Each row has two labels, one from each of two sets.
[-0.35  0.64 -2.31  0.64 -1.50  2.20  1.46  0.52 -0.46  1.66  4.81  0.61
  0.47 -0.27 -1.24  2.90 -0.43 -0.85  0.75 -0.65  0.88  0.24  1.79 -0.13
 -0.36  0.35 -0.76 -0.96 -0.71 -0.88 -0.02 -0.31  0.15  0.61  1.48  0.77
 -0.05 -0.36 -0.27] => U, T
[ 0.36  0.76 -1.70 -0.89 -2.56  1.39  1.01 -0.72  2.85  1.95  0.99  1.95
  1.27 -0.25 -4.00  0.25  1.04  1.36  3.28  0.37 -2.14  0.97  1.79  1.04
  0.63  2.05  0.50  0.79  0.66  1.05  0.20  0.12 -0.64 -0.08  1.67  0.33
 -0.39 -0.13 -1.61] => W, T
[-0.01  0.25 -1.90 -0.37 -0.74  0.81  0.32  1.67  0.59  0.80  3.06  0.72
  1.42 -0.13  0.18 -0.34 -0.28  0.62  1.44  0.31 -1.19 -0.16 -0.26  0.64
 -0.30  0.42 -0.50  0.45  0.05 -1.81  2.96 -1.02 -1.08 -0.53  0.72 -0.36
 -1.39 -0.18 -0.56] => W, B
[-0.49  0.25 -0.73 -0.35 -0.89  1.43  0.81  0.11  0.59  0.01  1.54  0.85
  1.13 -0.64 -3.95  1.68 -0.49  0.52  1.26 -0.26 -0.02  0.94  1.09  0.37
 -0.74  0.76 -0.59 -0.59 -0.17  0.74  0.02 -0.36  0.00 -0.39  0.66  0.65
 -1.05  0.10 -1.03] => W, T
[-0.46  1.34 -0.44 -1.28 -2.72  1.96  0.70  0.37  2.76  0.77 -2.31  2.04
  1.14 -1.41 -6.93  0.55 -0.58  0.87  2.72 -0.43 -1.54  1.16 -0.25  1.90
 -0.82  1.35 -0.41  0.42  0.19  1.84  0.17  1.05 -0.12 -1.73  1.56  0.97
 -0.45  0.41 -0.72] => W, T
[-0.92  0.49 -1.50  0.72  0.30  0.29  0.95 -0.27 -1.11  1.31  4.90  1.04
  0.75 -0.45 -3.48  2.28 -0.42  0.04 -0.85 -0.41  1.86  1.32  2.51 -0.22
 -0.14  0.35 -0.93 -0.14 -0.38  0.54  0.22 -0.38  0.46 -0.90  0.54 -0.19
 -0.72  0.44 -0.57] => U, T
[ 0.58 -0.08 -1.25 -1.18 -1.33 -0.21  0.16  2.08  1.12  0.66 -2.60 -0.52
  1.42 -0.11  1.14 -1.77  0.05  1.37  2.37  0.19 -3.27 -0.41 -2.14  0.37
 -1.55 -0.82  0.27  0.44 -0.08 -2.06 -0.27 -0.08 -1.34 -0.27  1.09  0.16
  0.37  0.52 -0.30] => W, B
[-0.72  0.88 -2.12  0.09 -1.32  2.03  0.57  0.08  2.08  0.77  1.16  2.00
  1.23 -0.84 -3.92 -0.24 -0.80  1.02  2.47 -0.32 -0.16  0.97  0.11  0.89
  0.14  1.44  0.98  1.02  0.15  1.22  0.48  0.13 -0.98 -0.93  0.46  0.38
 -1.08  0.02 -1.30] => W, T
[-1.07  1.27 -1.72  0.55 -3.13  2.85  1.37  0.21  2.68  1.88  3.41  0.78
  1.41 -0.60  0.47  0.20 -1.50  1.32  2.36 -0.12 -0.18  1.66  0.75  0.66
 -0.06  1.46  0.14  2.17  1.02 -0.32  0.64  0.57 -0.59 -1.23  1.55  0.89
 -0.70  2.70 -1.52] => W, T
[-0.47  0.47 -0.53 -0.02 -0.13 -0.27  0.74 -0.37  1.57  1.22 -2.87  0.38
  0.95  0.34 -0.55  0.07 -0.61  0.96  0.97 -0.25  0.27  0.85  1.29 -0.02
  0.51 -0.23  0.83  0.40 -0.17  0.52  0.05  0.48  0.26 -0.57  1.57  0.85
 -0.56  0.94 -1.16] => W, T
[-0.01 -0.49 -0.27 -0.23  0.55 -0.45 -1.49  0.03  0.25 -0.48  0.39  0.63
  0.63  0.06 -0.86 -1.56  0.63  1.36  0.28  0.31 -2.07  0.75 -0.04 -1.01
 -0.20  0.32  0.37  0.48  0.94  0.90 -0.50  0.53 -0.73 -0.44 -0.52 -1.29
  0.03  0.50  0.23] => W, Q
[-0.05  0.30 -0.12 -0.50 -1.98  1.08  1.27 -1.02  3.60  2.13 -2.82  1.22
  0.90 -1.09 -3.51 -0.04  0.07  0.60  2.94  0.11 -1.26  0.90  1.20  0.61
  0.38  1.63  0.09  0.66  0.40  0.41  0.32  0.13  0.04  0.11  1.16  1.43
 -0.42  0.30 -1.08] => W, T
[-0.69  0.57 -0.99  0.72 -1.17  1.33  0.52  1.12  1.36  0.87 -1.13  1.19
  1.84 -1.27 -1.98 -0.65 -0.80  0.61  1.50 -0.45  0.01  1.45 -0.99  1.02
 -0.02  0.47 -0.20  0.70 -0.52 -0.94 -0.07 -0.30 -0.48 -1.26  1.38  0.74
 -0.03  0.48 -1.10] => W, T
[ 0.45  0.22 -0.06 -0.23  0.04 -0.06 -0.14  0.15  1.06  0.95 -2.36  0.44
  1.12  1.04 -0.53 -1.36  0.48  1.74  1.83 -0.38 -2.82 -0.01  0.45 -0.23
 -0.21 -0.31 -0.20 -0.09  0.76  0.18  0.14  0.64  0.57 -0.22  1.27 -0.53
  0.09 -0.15 -0.63] => W, B
[-0.64 -0.40 -0.32 -1.16 -1.87  1.01  0.55  0.22  3.53  0.76 -0.84  1.33
  1.45 -0.94 -3.38  0.15 -0.59  1.08  2.67 -0.17 -1.81  0.97 -0.07  1.23
 -0.17  1.26 -0.50  0.38  0.59  0.77  0.72  0.82 -0.37 -0.67  0.93  0.60
 -0.38  0.33 -0.56] => W, T
[ 0.44  0.08 -1.37  0.17  0.52  0.58 -0.02  0.84 -1.17 -0.33  2.04  1.73
 -0.07 -0.74 -2.48 -2.05  1.56  0.44  0.60 -0.36  0.35  0.13 -1.37 -0.89
  0.03  0.76  0.24  0.75  0.63  0.53 -1.26 -0.75 -0.54 -0.32 -0.13 -0.89
  0.20 -1.20  0.08] => U, Q
[-0.35  0.55 -1.17  0.92  1.41 -0.06  1.70 -0.48 -0.08  1.61  2.68  1.41
  1.24  0.25 -1.23  1.82  0.12  0.44  0.15 -0.24  2.06  0.73  2.94 -0.98
  0.01  0.15 -1.44 -0.27 -0.65 -0.09 -0.07 -0.36  0.58 -0.53  1.19  0.49
 -0.37 -0.45 -1.22] => U, T
[ 0.16 -3.01 -1.05 -0.41 -1.37  0.68  0.05 -0.34  0.74  0.11  4.68  1.42
  0.27 -0.84 -1.80  0.34 -0.25 -0.39  0.55 -0.11  0.44  0.86  0.29  0.97
 -0.10  2.08  0.29  1.72  0.39  0.11  0.48 -0.09  0.45 -0.11  0.04  0.00
 -0.82 -0.03 -0.05] => W, T
[ 0.94  0.32 -0.31 -0.13 -0.06 -0.23  0.87 -0.63  2.51  2.47 -6.93 -0.48
  1.24  1.04  0.54 -1.60  0.01  1.80  2.18 -0.78 -2.58 -0.40  0.27 -0.70
  0.21 -0.49  0.60 -0.01  0.15 -1.14 -0.40  0.13  0.00  0.86  0.80  1.31
  0.36  0.46 -0.74] => W, B
[-0.41 -0.63  0.43 -1.34  0.33  0.32 -1.57  1.21 -0.50 -2.13  0.25 -0.14
  0.39 -0.61 -4.54 -1.41  1.29  1.19  0.84  0.54 -2.66  0.16 -2.02 -1.14
 -1.20  0.10 -0.16 -1.91  0.80  1.04 -0.83  1.01  0.22 -0.41 -1.25 -0.50
  0.16 -1.06  1.71] => W, Q
[ 0.39  0.51 -0.46 -0.72 -2.39  0.74  1.57 -0.14  3.17  2.21 -2.01  0.79
  1.13  0.00 -1.06 -0.83 -0.35  1.23  2.66 -0.09 -2.14  0.61  0.32  0.76
  0.17  0.40  0.11  0.53  0.16 -1.10  0.34 -0.12 -0.49 -0.21  1.12  1.04
 -0.30 -0.02 -1.34] => W, T
[-0.34  0.45  0.31  0.38  0.33  1.72  1.05  1.53  1.40 -0.07  1.99  0.65
  0.94 -1.37 -0.98 -1.79 -0.39 -0.55  0.39  0.99  1.91  0.87 -2.73  0.39
  0.81  0.80 -0.02  2.03 -0.64 -0.12  0.46 -0.70 -1.02 -0.75 -0.87  1.11
 -0.55  0.11 -0.81] => W, B
[-0.91  0.30 -0.21  1.76  0.54 -0.29  1.56 -2.62  0.73  2.60 -3.31  1.10
  0.37  1.36  1.51  1.79 -0.39 -0.33 -0.30 -0.67  2.64  0.83  4.51 -0.53
  0.67 -0.48 -0.16  0.37 -0.73  0.45 -0.06 -0.39  0.30 -0.68  1.97 -0.01
 -0.22  0.79 -1.08] => U, T
[-0.77  0.38 -0.37 -0.34 -1.60  0.24 -0.15 -0.49  2.55  0.34 -0.08  0.24
  0.85 -0.03  0.47  1.38 -0.85  0.32  1.26  0.40 -0.60  0.79  0.37  1.95
  0.31  0.31 -0.46  0.30  0.35  0.21  1.49  0.22 -0.12 -1.11  1.05  0.65
 -0.74  1.07 -0.07] => W, T
